Below is a small trained network, with its code and all its weights. Each question gives an input and a target symbol and asks what happens when units are switched off, that is, made to give their printed mean instead of their output.

import numpy as np


def w(rows, s, z=0):
    codes = np.array(rows[::2]) - 128.0
    scale = np.full(codes.shape[1], s)
    scale[-1] = z or s
    return codes * scale


def f(y):
    return np.maximum(y, 0)


def softmax(a):
    e = np.exp(a - a.max(-1, keepdims=True))
    return e / e.sum(-1, keepdims=True)


def log_softmax(a):
    a = a - a.max(-1, keepdims=True)
    return a - np.log(np.exp(a).sum(-1, keepdims=True))


def net(x, mask):
    ids = ['αδεθλμξπσφψω'.index(c) for c in x.split()]
    T = len(ids)
    res = E[ids] + P[:T]
    u = 0
    for l in range(2):
        q, k, v = (res @ M[l].T for M in (Q, K, V))
        z = softmax(np.where(np.tri(T) > 0, q @ k.T / 3**0.5, -1e9)) @ v
        res = res + np.where(mask[u], z, O[l][:, -1]) @ O[l][:, :-1]
        u += 1
        y = f(res @ A[l][:, :-1].T + A[l][:, -1])
        res = res + np.where(mask[u : u + 4], y, B[l][:, -1]) @ B[l][:, :-1]
        u += 4
    return log_softmax(res[-1] @ U[:, :-1].T + U[:, -1])


Q, K, V, O, A, B = {}, {}, {}, {}, {}, {}
E = w([
[201,120,64,138,93,148,162],'α',
[97,55,170,81,106,127,127],'δ',
[137,119,85,111,116,215,81],'ε',
[95,98,156,63,86,94,92],'θ',
[128,192,109,86,49,124,97],'λ',
[157,7,183,131,187,95,128],'μ',
[211,145,185,134,203,114,173],'ξ',
[72,159,176,47,50,96,75],'π',
[118,133,251,86,160,62,98],'σ',
[73,161,141,222,45,83,190],'φ',
[166,40,41,79,117,191,203],'ψ',
[79,103,102,46,69,137,168],'ω',
],0.013)
P = w([
[2,193,175,185,98,140,168],'0',
[170,47,216,100,84,93,140],'1',
[166,74,211,75,70,97,173],'2',
[171,68,189,89,40,113,185],'3',
[174,41,192,120,41,123,166],'4',
[161,77,210,81,43,95,183],'5',
[157,99,227,71,61,75,180],'6',
[155,111,213,64,37,90,180],'7',
],0.0067)
Q[0] = w([
[93,210,7,222,214,147,27],'L0H0',
[48,228,66,244,156,107,154],'L0H0',
[183,2,159,52,8,154,188],'L0H0',
],0.0084)
K[0] = w([
[223,127,136,4,190,94,52],'L0H0',
[235,35,106,50,73,64,42],'L0H0',
[27,166,184,254,120,148,163],'L0H0',
],0.007)
V[0] = w([
[132,240,152,147,61,72,38],'L0H0',
[34,17,209,81,111,24,90],'L0H0',
[217,164,180,225,197,2,155],'L0H0',
],0.0071)
O[0] = w([
[47,84,181,178,90,88,34,132],'L0H0',
[36,32,127,167,213,193,239,254],'L0H0',
[81,252,56,85,193,16,128,50],'L0H0',
],0.011,0.0064)
A[0] = w([
[114,172,151,132,254,152,115,94],'L0N0',
[59,77,183,168,145,88,98,180],'L0N1',
[207,181,187,95,115,153,83,217],'L0N2',
[124,116,146,146,47,183,92,3],'L0N3',
],0.0077,0.0036)
B[0] = w([
[72,33,9,78,48,93,120,146],'L0N0',
[59,218,75,118,44,147,117,246],'L0N1',
[144,2,55,95,62,158,175,161],'L0N2',
[211,81,192,168,167,108,36,201],'L0N3',
],0.0075,0.011)
Q[1] = w([
[107,1,145,80,97,80,190],'L1H0',
[57,124,154,113,173,61,142],'L1H0',
[178,243,85,199,170,76,77],'L1H0',
],0.0067)
K[1] = w([
[46,207,72,192,16,114,147],'L1H0',
[187,152,131,208,156,175,146],'L1H0',
[244,53,220,29,158,255,152],'L1H0',
],0.0059)
V[1] = w([
[161,104,1,108,145,60,236],'L1H0',
[38,174,111,76,230,201,176],'L1H0',
[213,40,196,110,202,179,227],'L1H0',
],0.0068)
O[1] = w([
[160,255,100,74,174,99,197,3],'L1H0',
[63,84,184,67,165,77,200,223],'L1H0',
[184,85,177,165,223,173,145,119],'L1H0',
],0.0096,0.0036)
A[1] = w([
[83,66,202,203,65,166,58,43],'L1N0',
[61,229,124,12,74,106,128,20],'L1N1',
[70,112,115,127,254,99,226,223],'L1N2',
[112,113,165,58,30,161,93,251],'L1N3',
],0.0058,0.002)
B[1] = w([
[195,135,112,135,227,24,113,253],'L1N0',
[198,204,138,160,193,146,149,220],'L1N1',
[142,157,166,32,3,154,15,199],'L1N2',
[82,156,51,134,145,163,175,202],'L1N3',
],0.0068,0.027)
U = w([
[69,121,221,96,139,207,180,81],'α',
[155,174,166,56,125,183,88,96],'δ',
[193,198,182,129,109,233,117,94],'ε',
[134,144,167,138,248,101,150,135],'θ',
[197,183,128,108,159,68,136,95],'λ',
[171,171,122,108,143,161,42,160],'μ',
[70,95,93,119,149,146,161,197],'ξ',
[94,104,93,132,114,95,109,2],'π',
[146,157,121,115,91,71,52,57],'σ',
[138,180,150,179,66,85,138,207],'φ',
[184,141,88,117,2,147,144,203],'ψ',
[110,141,69,102,88,152,215,136],'ω',
],0.0063,0.0045)

Each question gives the input, a string of symbols that net reads in full, and the target symbol t.
The units are the heads (3 rows each of Q, K, V and O) and the neurons (one row each of A and B). Each row of codes is followed by its name. A weight is (code - 128) times the scale printed after its matrix; where a second scale follows, it is the last column's (O, A, B and U).
mask holds one flag per unit, layer by layer, with each layer's heads first. A switched-off unit (its flag False) gives its mean, the last column of its rows in O or B, instead of its output. The means were averaged over made-up inputs and are rounded, as every weight is.
A unit's drop is (log p(t) with every unit on - log p(t) with that unit switched off) / (log p(t) with every unit on - log p(t) with every unit switched off).
most important unit: the unit with the biggest drop
top k neurons: the k neurons with the biggest drops, biggest first
k most important neurons of layer l: the k neurons of layer l with the biggest drops, biggest first
drop of u: that unit's drop, to one decimal
input ω δ ψ σ δ ω, target θ: most important neuron of layer 0 -> [L0N3]
input ε α ω, target μ: 2 most important neurons of layer 0 -> [L0N3; L0N1]
input δ ψ σ δ φ ω ε, target ω: top 2 neurons -> [L1N0; L0N3]
input α φ ω ψ ω δ σ, target ω: 3 most important neurons of layer 0 -> [L0N0; L0N3; L0N1]
input φ σ σ, target φ: 2 most important neurons of layer 1 -> [L1N1; L1N2]
input σ ξ ξ α ε ξ λ, target ω: top 2 neurons -> [L1N0; L0N1]
input ε π δ ω ω ω, target μ: top 2 neurons -> [L1N0; L0N3]
input ω σ ψ ε μ π, target θ: 2 most important neurons of layer 1 -> [L1N0; L1N2]
input μ λ ψ ω ξ σ, target δ: top 2 neurons -> [L1N2; L1N0]
input ψ ω ψ ξ ω, target ε: top 2 neurons -> [L1N0; L0N1]
input α φ ω ψ ω, target ω: 2 most important neurons of layer 0 -> [L0N3; L0N1]
input λ ψ ω ψ ω δ σ, target σ: top 2 neurons -> [L1N0; L0N3]
input ω ω ψ ψ ω δ σ, target θ: top 2 neurons -> [L1N0; L1N2]
input α α ω ξ ω σ ψ, target ψ: most important neuron of layer 0 -> [L0N2]
input ψ ψ σ ω π, target ε: 2 most important neurons of layer 0 -> [L0N1; L0N2]
input ψ ξ ξ, target ε: top 2 neurons -> [L1N0; L0N1]
input π ω μ μ, target π: top 2 neurons -> [L0N1; L1N0]
input π σ ω ω, target π: drop of L0H0 -> 0.6
input ξ ξ σ, target λ: drop of L1N1 -> 0.2
input α φ ω δ, target ω: drop of L1H0 -> 0.5
input δ ω ψ μ σ δ ψ, target α: drop of L1H0 -> 0.2
input μ ε π ω ω, target δ: most important unit -> L1N2
input ξ δ ω δ δ π ψ π, target λ: 2 most important neurons of layer 1 -> [L1N1; L1N2]
